Here is a tiny trained network, its code and every weight. The questions are about switching its units off for an input and a class, where a switched-off unit gives its printed mean instead of its output.

import numpy as np


def w(rows, s, z=0):
    codes = np.array(rows[::2]) - 128.0
    scale = np.full(codes.shape[1], s)
    scale[-1] = z or s
    return codes * scale


def norm(h):
    return h / np.sqrt((h * h).mean(-1, keepdims=True) + 1e-5)


def f(y):
    return y / 2 * (1 + np.tanh(0.7978845608 * (y + 0.044715 * y**3)))


def log_softmax(a):
    a = a - a.max(-1, keepdims=True)
    return a - np.log(np.exp(a).sum(-1, keepdims=True))


def net(x, mask):
    res = np.array(x, float).reshape(1, 2) / 4 @ E
    u = 0
    for l in range(2):
        y = f(norm(res) @ A[l][:, :-1].T + A[l][:, -1])
        res = res + np.where(mask[u : u + 5], y, B[l][:, -1]) @ B[l][:, :-1]
        u += 5
    return log_softmax(norm(res)[-1] @ U[:, :-1].T + U[:, -1])


A, B = {}, {}
E = w([
[233,4,87,176,162,92,100,55,88,94],'x0',
[81,158,113,136,158,73,45,22,139,155],'x1',
],0.0041)
A[0] = w([
[115,103,110,89,183,126,42,106,108,123,3],'L0N1',
[148,177,133,107,157,177,162,181,188,70,97],'L0N2',
[210,42,101,161,159,120,82,152,162,150,88],'L0N3',
[77,123,121,100,194,44,26,131,52,139,226],'L0N4',
[198,145,177,197,155,170,194,229,159,1,68],'L0N5',
],0.0041,0.0017)
B[0] = w([
[75,128,163,96,35,166,157,132,234,143,151],'L0N1',
[144,90,121,246,192,155,65,107,134,90,172],'L0N2',
[122,253,75,93,195,81,107,155,119,95,253],'L0N3',
[125,120,173,133,125,207,152,187,29,199,245],'L0N4',
[54,107,198,152,86,172,98,95,144,209,247],'L0N5',
],0.0064,0.003)
A[1] = w([
[134,120,106,40,46,142,254,172,111,138,10],'L1N1',
[112,200,150,89,152,104,169,194,117,157,133],'L1N2',
[117,182,153,140,51,132,154,99,189,103,48],'L1N3',
[94,172,181,89,111,183,168,151,227,122,87],'L1N4',
[59,97,142,158,125,120,84,85,244,84,38],'L1N5',
],0.0062,0.0013)
B[1] = w([
[163,102,85,232,137,43,38,113,254,11,119],'L1N1',
[181,25,88,218,115,101,135,155,197,59,234],'L1N2',
[162,115,113,80,168,94,75,103,104,118,142],'L1N3',
[170,167,103,48,174,111,134,60,28,150,254],'L1N4',
[177,75,30,155,99,12,139,165,202,56,146],'L1N5',
],0.0063,0.0036)
U = w([
[175,203,21,68,237,100,133,129,19,127,150],'0',
[45,113,255,135,94,238,116,120,65,253,186],'1',
[113,77,64,234,89,84,91,167,227,86,183],'2',
[111,145,174,20,44,110,141,133,222,93,9],'3',
[108,148,176,50,63,110,176,107,216,92,3],'4',
[88,148,185,37,37,88,194,132,202,88,2],'5',
[104,147,196,14,32,102,178,113,226,75,10],'6',
],0.0093,0.0059)

Each question gives the input, the list of numbers given to net, and the class t.
The units are the neurons (one row each of A and B). Each row of codes is followed by its name. A weight is (code - 128) times the scale printed after its matrix; where a second scale follows, it is the last column's (A, B and U).
mask holds one flag per neuron, layer by layer. A switched-off neuron (its flag False) gives its mean, the last column of its row in B, instead of its output. The means were averaged over made-up inputs and are rounded, as every weight is.
A unit's drop is (log p(t) with every unit on - log p(t) with that unit switched off) / (log p(t) with every unit on - log p(t) with every unit switched off).
The circuit of an input: a set's keep is (log p(t) with only the set's units on - log p(t) with every unit switched off) / (log p(t) with every unit on - log p(t) with every unit switched off). Starting from all 10 units, units are removed one at a time, each time the one whose removal leaves the highest keep (on an exact tie, the one counted first), for as long as the keep stays at least 0.8.
circuit, biggest first: the units of the circuit, biggest drop first
top k neurons: the k neurons with the biggest drops, biggest first
k most important neurons of layer l: the k neurons of layer l with the biggest drops, biggest first
input [5,-6], class 1: 2 most important neurons of layer 1 -> L1N4, L1N2
input [2,8], class 1: most important neuron of layer 0 -> L0N4
input [6,-8], class 1: 2 most important neurons of layer 1 -> L1N2, L1N4
input [-7,-3], class 0: top 2 neurons -> L1N4, L0N4
input [-8,5], class 0: circuit, biggest first -> L1N4, L0N5
input [0,2], class 2: top 2 neurons -> L1N1, L0N5
input [1,-3], class 2: top 2 neurons -> L0N4, L1N5
input [2,0], class 2: top 3 neurons -> L1N2, L1N4, L0N2
input [-7,-6], class 0: top 2 neurons -> L1N4, L0N4
input [-3,-2], class 2: circuit, biggest first -> L0N4, L0N2
input [-7,-4], class 0: top 3 neurons -> L1N4, L0N4, L0N2
input [4,-8], class 1: top 2 neurons -> L0N5, L1N2
input [-6,4], class 0: top 2 neurons -> L1N4, L0N5
input [-3,2], class 2: circuit, biggest first -> L1N2
input [2,-3], class 2: 2 most important neurons of layer 1 -> L1N5, L1N4
input [7,-8], class 1: 3 most important neurons of layer 1 -> L1N2, L1N4, L1N5
input [-5,1], class 0: top 2 neurons -> L1N4, L0N3
input [-1,4], class 1: top 3 neurons -> L0N4, L0N3, L1N5
input [-1,1], class 2: top 2 neurons -> L0N5, L0N2
input [2,6], class 1: circuit, biggest first -> L0N4
input [-1,-1], class 2: top 3 neurons -> L0N4, L1N5, L0N2
input [1,-1], class 2: 2 most important neurons of layer 1 -> L1N2, L1N4
input [-5,-3], class 0: 2 most important neurons of layer 1 -> L1N4, L1N5
